Below is a small trained network, with its code and all its weights. Each question gives an input and a target symbol and asks what happens when units are switched off, that is, made to give their printed mean instead of their output.

import numpy as np


def w(rows, s, z=0):
    codes = np.array(rows[::2]) - 128.0
    scale = np.full(codes.shape[1], s)
    scale[-1] = z or s
    return codes * scale


def f(y):
    return y / 2 * (1 + np.tanh(0.7978845608 * (y + 0.044715 * y**3)))


def softmax(a):
    e = np.exp(a - a.max(-1, keepdims=True))
    return e / e.sum(-1, keepdims=True)


def log_softmax(a):
    a = a - a.max(-1, keepdims=True)
    return a - np.log(np.exp(a).sum(-1, keepdims=True))


def net(x, mask):
    ids = ['ΓΔΛΠΦΩαημξστψ'.index(c) for c in x.split()]
    T = len(ids)
    res = E[ids] + P[:T]
    q, k, v = (res @ M[0].T for M in (Q, K, V))
    z = softmax(np.where(np.tri(T) > 0, q @ k.T / 3**0.5, -1e9)) @ v
    res = res + np.where(mask[0], z, O[0][:, -1]) @ O[0][:, :-1]
    y = f(res @ A[0][:, :-1].T + A[0][:, -1])
    res = res + np.where(mask[1:13], y, B[0][:, -1]) @ B[0][:, :-1]
    return log_softmax(res[-1] @ U[:, :-1].T + U[:, -1])


Q, K, V, O, A, B = {}, {}, {}, {}, {}, {}
E = w([
[187,143,123],'Γ',
[179,168,109],'Δ',
[156,127,102],'Λ',
[7,100,149],'Π',
[107,119,122],'Φ',
[146,128,99],'Ω',
[71,146,149],'α',
[162,141,102],'η',
[118,146,80],'μ',
[149,142,92],'ξ',
[1,131,173],'σ',
[155,98,208],'τ',
[171,105,114],'ψ',
],0.023)
P = w([
[130,90,111],'0',
[110,249,181],'1',
[88,115,171],'2',
[142,92,103],'3',
[107,240,173],'4',
[77,101,186],'5',
[143,93,100],'6',
[104,239,167],'7',
[82,100,193],'8',
[145,92,96],'9',
[102,238,162],'10',
[88,106,185],'11',
[144,94,97],'12',
[102,244,162],'13',
],0.016)
Q[0] = w([
[9,121,146],'H1',
[150,214,200],'H1',
[165,166,59],'H1',
],0.012)
K[0] = w([
[2,178,197],'H1',
[117,8,236],'H1',
[200,194,41],'H1',
],0.0076)
V[0] = w([
[119,129,254],'H1',
[18,207,57],'H1',
[120,131,240],'H1',
],0.0085)
O[0] = w([
[152,179,245,254],'H1',
[96,151,98,109],'H1',
[113,38,50,239],'H1',
],0.011,0.01)
A[0] = w([
[163,15,15,55],'N1',
[212,105,114,127],'N2',
[143,216,66,151],'N3',
[105,84,183,195],'N4',
[109,95,8,69],'N5',
[68,69,90,194],'N6',
[94,116,174,23],'N7',
[153,31,72,66],'N8',
[84,206,136,141],'N9',
[81,154,38,89],'N10',
[231,113,62,167],'N11',
[111,46,68,2],'N12',
],0.014,0.0066)
B[0] = w([
[254,131,178,142],'N1',
[66,75,118,166],'N2',
[62,112,92,146],'N3',
[79,160,85,254],'N4',
[99,232,117,140],'N5',
[189,140,177,175],'N6',
[210,139,37,174],'N7',
[162,157,252,139],'N8',
[206,48,152,168],'N9',
[142,179,138,143],'N10',
[98,103,6,156],'N11',
[68,181,147,132],'N12',
],0.0092,0.016)
U = w([
[161,54,75,6],'Γ',
[62,105,60,156],'Δ',
[154,119,95,136],'Λ',
[5,167,111,230],'Π',
[176,150,200,175],'Φ',
[137,132,110,253],'Ω',
[106,114,112,102],'α',
[133,121,78,23],'η',
[106,174,96,9],'μ',
[127,152,77,34],'ξ',
[115,114,107,90],'σ',
[53,36,129,242],'τ',
[199,79,120,9],'ψ',
],0.014,0.0034)

Each question gives the input, a string of symbols that net reads in full, and the target symbol t.
The units are the heads (3 rows each of Q, K, V and O) and the neurons (one row each of A and B). Each row of codes is followed by its name. A weight is (code - 128) times the scale printed after its matrix; where a second scale follows, it is the last column's (O, A, B and U).
mask holds one flag per unit, heads first, then neurons. A switched-off unit (its flag False) gives its mean, the last column of its rows in O or B, instead of its output. The means were averaged over made-up inputs and are rounded, as every weight is.
A unit's drop is (log p(t) with every unit on - log p(t) with that unit switched off) / (log p(t) with every unit on - log p(t) with every unit switched off).
The circuit of an input: a set's keep is (log p(t) with only the set's units on - log p(t) with every unit switched off) / (log p(t) with every unit on - log p(t) with every unit switched off). Starting from the 12 units with the biggest drops (on a tie, the unit counted first), units are removed one at a time, each time the one whose removal leaves the highest keep (on an exact tie, the one counted first), for as long as the keep stays at least 0.8.
units of the circuit, in order: the units of the circuit, biggest drop first
k most important neurons: the k neurons with the biggest drops, biggest first
drop of u: that unit's drop, to one decimal
input ψ τ ψ τ Π Φ μ, target μ: units of the circuit, in order : H1, N5, N10
input Δ ξ τ Λ Γ Γ, target τ: units of the circuit, in order : H1, N7, N2, N6
input τ Π ψ, target τ: units of the circuit, in order : N7, N6
input τ ψ Π τ η, target Φ: units of the circuit, in order : N4
input ξ Γ Γ ξ τ Δ Π η τ τ Δ η τ α, target Φ: 4 most important neurons : N9, N11, N2, N3
input Γ Π Π τ μ τ τ Δ Δ τ ξ, target Φ: 3 most important neurons : N4, N7, N11
input Φ Δ τ τ Π Φ Π τ τ Γ Φ, target Φ: units of the circuit, in order : N11, H1
input ξ μ η ψ τ μ τ τ Π Φ, target Φ: 2 most important neurons : N1, N4
input Γ τ τ Φ Δ τ η Λ, target Φ: 3 most important neurons : N4, N11, N7
input Π Φ τ σ Π Γ τ Γ τ ξ Ω, target Φ: units of the circuit, in order : N4, N11
input Π Γ η τ τ η ξ α τ Π ψ Φ μ, target μ: 2 most important neurons : N5, N1
input ψ Δ μ α τ Δ τ τ τ Π, target Π: units of the circuit, in order : N12, N9
input Γ Π ξ Π τ Λ Π Δ τ τ Ω, target Φ: 4 most important neurons : N4, N11, N7, N2
input Φ Π α Π τ τ Π Γ τ ξ, target ξ: 3 most important neurons : N1, N11, N5
input Γ η Ω ψ Π Π Δ Π Π σ τ Φ τ σ, target Φ: drop of N9 : 0.9
input τ σ Π Γ, target Γ: drop of N11 : 1.2
input τ τ ψ τ, target τ: drop of H1 : 0.1
